Here is a tiny trained network, its code and every weight. The questions are about switching its units off for an input and a class, where a switched-off unit gives its printed mean instead of its output.

import numpy as np


def w(rows, s, z=0):
    codes = np.array(rows[::2]) - 128.0
    scale = np.full(codes.shape[1], s)
    scale[-1] = z or s
    return codes * scale


def f(y):
    return y / 2 * (1 + np.tanh(0.7978845608 * (y + 0.044715 * y**3)))


def log_softmax(a):
    a = a - a.max(-1, keepdims=True)
    return a - np.log(np.exp(a).sum(-1, keepdims=True))


def net(x, mask):
    res = np.array(x, float).reshape(1, 6) / 4 @ E
    y = f(res @ A[0][:, :-1].T + A[0][:, -1])
    res = res + np.where(mask, y, B[0][:, -1]) @ B[0][:, :-1]
    return log_softmax(res[-1] @ U[:, :-1].T + U[:, -1])


A, B = {}, {}
E = w([
[79,161,143,140,149,131],'x0',
[181,39,175,207,175,194],'x1',
[149,128,105,53,127,162],'x2',
[164,134,45,70,219,69],'x3',
[179,230,161,129,130,132],'x4',
[158,187,255,194,117,78],'x5',
],0.0097)
A[0] = w([
[98,186,166,145,105,81,166],'n0',
[150,118,159,113,22,211,190],'n1',
[124,31,94,81,148,174,160],'n2',
[107,124,163,197,159,208,199],'n3',
[64,164,143,71,152,78,142],'n4',
[153,180,113,165,120,129,11],'n5',
[55,171,122,84,154,118,177],'n6',
[183,104,86,63,110,166,80],'n7',
[75,151,108,122,188,107,255],'n8',
[188,198,146,128,137,121,194],'n9',
[113,138,145,33,63,131,193],'n10',
[134,122,127,163,40,148,152],'n11',
[247,202,91,159,163,161,127],'n12',
[195,116,63,84,106,152,115],'n13',
[104,204,114,85,74,141,129],'n14',
[123,63,202,154,76,57,202],'n15',
[92,154,82,76,134,28,230],'n16',
[88,142,119,74,113,135,82],'n17',
[148,79,134,245,106,104,248],'n18',
],0.014,0.0058)
B[0] = w([
[236,198,139,178,196,113,213],'n0',
[72,60,180,182,25,15,210],'n1',
[163,7,97,238,166,159,240],'n2',
[86,178,104,15,43,176,216],'n3',
[244,80,64,114,129,142,202],'n4',
[178,240,96,83,20,97,142],'n5',
[246,163,46,81,93,141,202],'n6',
[139,50,149,207,206,20,193],'n7',
[216,187,48,47,135,236,202],'n8',
[172,205,166,101,180,101,212],'n9',
[123,100,6,162,72,31,210],'n10',
[12,119,222,179,97,75,177],'n11',
[146,183,252,5,160,65,203],'n12',
[178,68,191,191,206,17,198],'n13',
[160,131,2,123,90,6,208],'n14',
[105,169,100,229,158,190,213],'n15',
[236,90,42,187,122,215,254],'n16',
[76,78,45,148,28,33,168],'n17',
[58,207,157,105,166,253,238],'n18',
],0.0075,0.014)
U = w([
[119,151,191,38,197,99,228],'0',
[111,166,174,226,113,79,3],'1',
[47,2,176,163,28,175,86],'2',
[121,116,132,96,124,106,79],'3',
[122,4,147,129,241,124,155],'4',
[102,136,37,87,133,67,70],'5',
[107,100,107,133,193,201,183],'6',
],0.009,0.0056)

Each question gives the input, the list of numbers given to net, and the class t.
The units are the neurons (one row each of A and B). Each row of codes is followed by its name. A weight is (code - 128) times the scale printed after its matrix; where a second scale follows, it is the last column's (A, B and U).
mask holds one flag per neuron, in row order. A switched-off neuron (its flag False) gives its mean, the last column of its row in B, instead of its output. The means were averaged over made-up inputs and are rounded, as every weight is.
A unit's drop is (log p(t) with every unit on - log p(t) with that unit switched off) / (log p(t) with every unit on - log p(t) with every unit switched off).
The circuit of an input: a set's keep is (log p(t) with only the set's units on - log p(t) with every unit switched off) / (log p(t) with every unit on - log p(t) with every unit switched off). Starting from the 12 units with the biggest drops (on a tie, the unit counted first), units are removed one at a time, each time the one whose removal leaves the highest keep (on an exact tie, the one counted first), for as long as the keep stays at least 0.8.
circuit, biggest first: the units of the circuit, biggest drop first
most important unit: the unit with the biggest drop
top k neurons: the k neurons with the biggest drops, biggest first
drop when u is switched off: that unit's drop, to one decimal
input [6,-2,-8,4,6,0], class 0: circuit, biggest first => [n10, n12]
input [-5,-7,-4,7,-7,-6], class 4: most important unit => n2
input [6,1,6,5,-1,3], class 0: circuit, biggest first => [n2, n10]
input [-5,6,-5,8,0,1], class 0: circuit, biggest first => [n12, n16]
input [7,5,-5,0,2,-4], class 6: circuit, biggest first => [n1, n18]
input [-4,-6,7,1,-7,-6], class 4: top 2 neurons => [n2, n13]
input [0,-5,8,3,-8,-2], class 4: top 3 neurons => [n2, n13, n7]
input [2,-2,8,0,6,8], class 0: top 2 neurons => [n12, n9]
input [-3,-6,-3,7,-5,7], class 6: top 2 neurons => [n16, n14]
input [3,8,6,8,3,1], class 0: top 2 neurons => [n12, n16]
input [-3,1,-6,-3,2,-4], class 2: drop when n2 is switched off => 0.0
input [-2,8,-2,6,0,6], class 0: drop when n12 is switched off => 0.1
input [8,-1,-1,3,-8,-7], class 4: drop when n2 is switched off => 0.7
input [-1,7,0,2,-6,4], class 6: circuit, biggest first => [n18]
